Here is a tiny trained network, its code and every weight. The questions are about switching its units off for an input and a class, where a switched-off unit gives its printed mean instead of its output.

import numpy as np


def w(rows, s, z=0):
    codes = np.array(rows[::2]) - 128.0
    scale = np.full(codes.shape[1], s)
    scale[-1] = z or s
    return codes * scale


def f(y):
    return np.maximum(y, 0)


def log_softmax(a):
    a = a - a.max(-1, keepdims=True)
    return a - np.log(np.exp(a).sum(-1, keepdims=True))


def net(x, mask):
    res = np.array(x, float).reshape(1, 4) / 4 @ E
    y = f(res @ A[0][:, :-1].T + A[0][:, -1])
    res = res + np.where(mask, y, B[0][:, -1]) @ B[0][:, :-1]
    return log_softmax(res[-1] @ U[:, :-1].T + U[:, -1])


A, B = {}, {}
E = w([
[63,80,198,254,129,209],'x0',
[82,239,250,76,59,151],'x1',
[169,194,184,183,219,30],'x2',
[121,138,115,131,130,128],'x3',
],0.011)
A[0] = w([
[208,182,129,90,129,80,117],'N0',
[59,145,161,197,103,183,62],'N1',
[96,109,83,104,49,192,159],'N2',
[156,174,81,10,78,76,40],'N3',
[175,206,151,167,166,72,191],'N4',
[138,123,122,105,79,158,147],'N5',
[167,184,151,153,175,93,100],'N6',
[88,173,208,95,69,113,70],'N7',
[79,90,82,73,54,188,136],'N8',
[158,49,71,187,172,66,127],'N9',
[141,197,171,114,109,121,169],'N10',
[107,211,168,123,73,128,100],'N11',
[170,68,68,159,136,130,57],'N12',
[98,154,160,73,115,181,99],'N13',
[135,153,188,198,226,145,138],'N14',
[154,169,117,54,128,112,72],'N15',
[123,192,184,104,118,139,108],'N16',
[142,164,163,146,175,97,155],'N17',
[148,149,106,100,82,205,134],'N18',
[134,96,107,96,39,163,129],'N19',
[161,178,163,146,170,79,111],'N20',
[167,134,114,87,151,118,14],'N21',
[65,104,180,190,106,152,3],'N22',
[156,144,135,48,129,99,63],'N23',
[71,97,143,139,114,177,6],'N24',
[142,224,174,114,46,172,62],'N25',
],0.014,0.0031)
B[0] = w([
[69,32,145,201,141,100,199],'N0',
[30,30,111,246,177,125,200],'N1',
[124,131,152,58,16,28,227],'N2',
[31,17,199,238,208,169,240],'N3',
[138,177,222,74,17,75,207],'N4',
[173,180,163,99,40,95,173],'N5',
[171,225,170,69,52,30,186],'N6',
[201,138,102,54,180,248,198],'N7',
[164,149,176,84,27,29,239],'N8',
[229,177,31,124,126,254,253],'N9',
[169,213,22,49,174,130,182],'N10',
[184,155,59,116,160,199,190],'N11',
[211,229,39,164,223,201,215],'N12',
[168,182,84,116,136,206,181],'N13',
[77,56,212,168,81,43,202],'N14',
[31,80,145,225,177,149,189],'N15',
[193,191,56,102,169,194,181],'N16',
[82,173,150,100,59,34,178],'N17',
[91,98,202,60,22,66,188],'N18',
[116,197,119,86,26,43,207],'N19',
[136,159,177,82,34,52,188],'N20',
[93,142,116,169,195,173,164],'N21',
[47,20,183,213,216,155,192],'N22',
[51,35,176,221,163,136,185],'N23',
[95,95,157,191,100,137,178],'N24',
[207,178,103,127,214,211,204],'N25',
],0.0082,0.019)
U = w([
[145,161,191,83,53,46,254],'0',
[252,164,58,119,192,208,54],'1',
[32,51,174,195,179,139,3],'2',
],0.012,0.0059)

Each question gives the input, the list of numbers given to net, and the class t.
The units are the neurons (one row each of A and B). Each row of codes is followed by its name. A weight is (code - 128) times the scale printed after its matrix; where a second scale follows, it is the last column's (A, B and U).
mask holds one flag per neuron, in row order. A switched-off neuron (its flag False) gives its mean, the last column of its row in B, instead of its output. The means were averaged over made-up inputs and are rounded, as every weight is.
A unit's drop is (log p(t) with every unit on - log p(t) with that unit switched off) / (log p(t) with every unit on - log p(t) with every unit switched off).
most important unit: the unit with the biggest drop
k most important neurons: the k neurons with the biggest drops, biggest first
drop when u is switched off: that unit's drop, to one decimal
input [6,5,2,-5], class 2: most important neuron : (N1)
input [8,7,5,-1], class 2: 2 most important neurons : (N1, N14)
input [8,-6,-8,8], class 0: 4 most important neurons : (N8, N2, N3, N19)
input [7,-8,-8,-2], class 0: 3 most important neurons : (N2, N8, N19)
input [-6,5,3,-7], class 2: 3 most important neurons : (N3, N0, N23)
input [-8,2,7,-5], class 2: 2 most important neurons : (N3, N0)
input [2,-2,0,3], class 1: 4 most important neurons : (N3, N0, N23, N15)
input [-6,-6,-4,0], class 1: 2 most important neurons : (N12, N9)
input [-3,5,-4,-8], class 1: 2 most important neurons : (N25, N7)
input [-8,-2,7,-4], class 2: 2 most important neurons : (N3, N0)
input [2,7,4,2], class 1: drop when N6 is switched off : 0.0
input [-8,7,3,-3], class 2: drop when N0 is switched off : 0.8
input [-7,5,-2,-6], class 2: drop when N3 is switched off : 0.9
input [7,-7,8,-6], class 0: most important unit : N14
